Here is a tiny trained network, its code and every weight. The questions are about switching its units off for an input and a class, where a switched-off unit gives its printed mean instead of its output.

import numpy as np


def w(rows, s, z=0):
    codes = np.array(rows[::2]) - 128.0
    scale = np.full(codes.shape[1], s)
    scale[-1] = z or s
    return codes * scale


def f(y):
    return y / 2 * (1 + np.tanh(0.7978845608 * (y + 0.044715 * y**3)))


def log_softmax(a):
    a = a - a.max(-1, keepdims=True)
    return a - np.log(np.exp(a).sum(-1, keepdims=True))


def net(x, mask):
    res = np.array(x, float).reshape(1, 5) / 4 @ E
    y = f(res @ A[0][:, :-1].T + A[0][:, -1])
    res = res + np.where(mask, y, B[0][:, -1]) @ B[0][:, :-1]
    return log_softmax(res[-1] @ U[:, :-1].T + U[:, -1])


A, B = {}, {}
E = w([
[175,80,177,125,247],'x0',
[82,162,197,226,118],'x1',
[159,197,58,153,217],'x2',
[110,139,134,112,142],'x3',
[134,126,128,132,123],'x4',
],0.013)
A[0] = w([
[193,106,207,163,222,38],'N1',
[59,122,206,216,143,113],'N2',
[149,160,9,162,239,194],'N3',
[97,238,100,222,155,111],'N4',
[132,41,127,89,143,136],'N5',
[107,85,155,127,73,194],'N6',
[106,211,107,202,126,113],'N7',
[124,21,180,86,161,115],'N8',
[32,84,167,122,89,97],'N9',
[143,163,104,115,169,126],'N10',
[171,97,145,106,125,126],'N11',
[182,56,152,33,117,131],'N12',
[126,155,207,151,150,89],'N13',
[160,167,41,155,202,129],'N14',
[122,76,142,84,153,116],'N15',
[172,158,47,143,204,12],'N16',
[131,72,130,80,144,118],'N17',
[57,212,110,195,102,110],'N18',
[160,99,185,173,225,12],'N19',
[135,216,91,146,111,104],'N20',
[76,162,43,56,1,92],'N21',
[110,188,62,190,106,115],'N22',
[83,116,229,222,148,17],'N23',
[114,102,109,149,133,125],'N24',
[106,173,108,164,123,123],'N25',
[102,133,120,126,190,91],'N26',
[159,105,173,178,220,186],'N27',
[142,115,147,154,176,144],'N28',
[174,141,13,27,111,42],'N29',
[182,189,68,135,197,52],'N30',
[213,43,139,124,152,124],'N31',
],0.0095,0.011)
B[0] = w([
[42,147,120,143,82,173],'N1',
[51,118,78,141,100,186],'N2',
[71,148,151,192,80,251],'N3',
[160,189,200,139,157,188],'N4',
[186,145,189,105,191,164],'N5',
[94,102,68,135,148,186],'N6',
[175,196,206,124,142,171],'N7',
[183,144,154,113,163,169],'N8',
[81,157,138,166,84,161],'N9',
[127,135,100,139,102,158],'N10',
[134,128,132,136,169,142],'N11',
[157,142,129,116,169,186],'N12',
[128,89,93,143,117,148],'N13',
[100,85,116,147,83,201],'N14',
[175,141,136,117,144,148],'N15',
[130,24,42,58,187,165],'N16',
[140,151,143,105,173,152],'N17',
[109,199,178,145,171,178],'N18',
[42,201,154,194,5,161],'N19',
[155,157,184,119,144,158],'N20',
[93,46,6,85,130,220],'N21',
[142,175,176,116,161,169],'N22',
[90,2,2,69,157,166],'N23',
[134,138,111,143,142,127],'N24',
[154,166,185,136,159,149],'N25',
[111,112,136,118,105,141],'N26',
[128,74,62,93,173,210],'N27',
[141,107,107,107,120,160],'N28',
[37,166,111,196,24,197],'N29',
[102,54,63,98,117,174],'N30',
[159,130,152,96,134,170],'N31',
],0.0085,0.016)
U = w([
[98,43,61,42,190,247],'0',
[45,163,148,206,24,21],'1',
[224,180,237,110,252,133],'2',
],0.011,0.0011)

Each question gives the input, the list of numbers given to net, and the class t.
The units are the neurons (one row each of A and B). Each row of codes is followed by its name. A weight is (code - 128) times the scale printed after its matrix; where a second scale follows, it is the last column's (A, B and U).
mask holds one flag per neuron, in row order. A switched-off neuron (its flag False) gives its mean, the last column of its row in B, instead of its output. The means were averaged over made-up inputs and are rounded, as every weight is.
A unit's drop is (log p(t) with every unit on - log p(t) with that unit switched off) / (log p(t) with every unit on - log p(t) with every unit switched off).
The circuit of an input: a set's keep is (log p(t) with only the set's units on - log p(t) with every unit switched off) / (log p(t) with every unit on - log p(t) with every unit switched off). Starting from the 12 units with the biggest drops (on a tie, the unit counted first), units are removed one at a time, each time the one whose removal leaves the highest keep (on an exact tie, the one counted first), for as long as the keep stays at least 0.8.
circuit, biggest first: the units of the circuit, biggest drop first
k most important neurons: the k neurons with the biggest drops, biggest first
drop of u: that unit's drop, to one decimal
input [-6,-3,-5,-8,3], class 0: circuit, biggest first -> [N21]
input [0,-1,-6,-6,6], class 0: 2 most important neurons -> [N6 N4]
input [5,7,-1,6,-3], class 0: 3 most important neurons -> [N23 N27 N3]
input [0,8,3,0,-8], class 2: 3 most important neurons -> [N4 N29 N7]
input [7,3,4,2,5], class 1: 2 most important neurons -> [N19 N3]
input [0,2,7,4,2], class 2: 2 most important neurons -> [N29 N4]
input [0,-1,-4,-8,-3], class 0: 2 most important neurons -> [N4 N7]
input [1,7,-3,6,-2], class 0: 2 most important neurons -> [N23 N3]
input [-8,-7,-3,2,5], class 0: 2 most important neurons -> [N21 N3]
input [6,2,6,4,7], class 1: drop of N3 -> 0.7
input [-4,-6,4,5,5], class 1: drop of N29 -> 0.8
input [2,3,7,7,5], class 1: drop of N3 -> 0.7
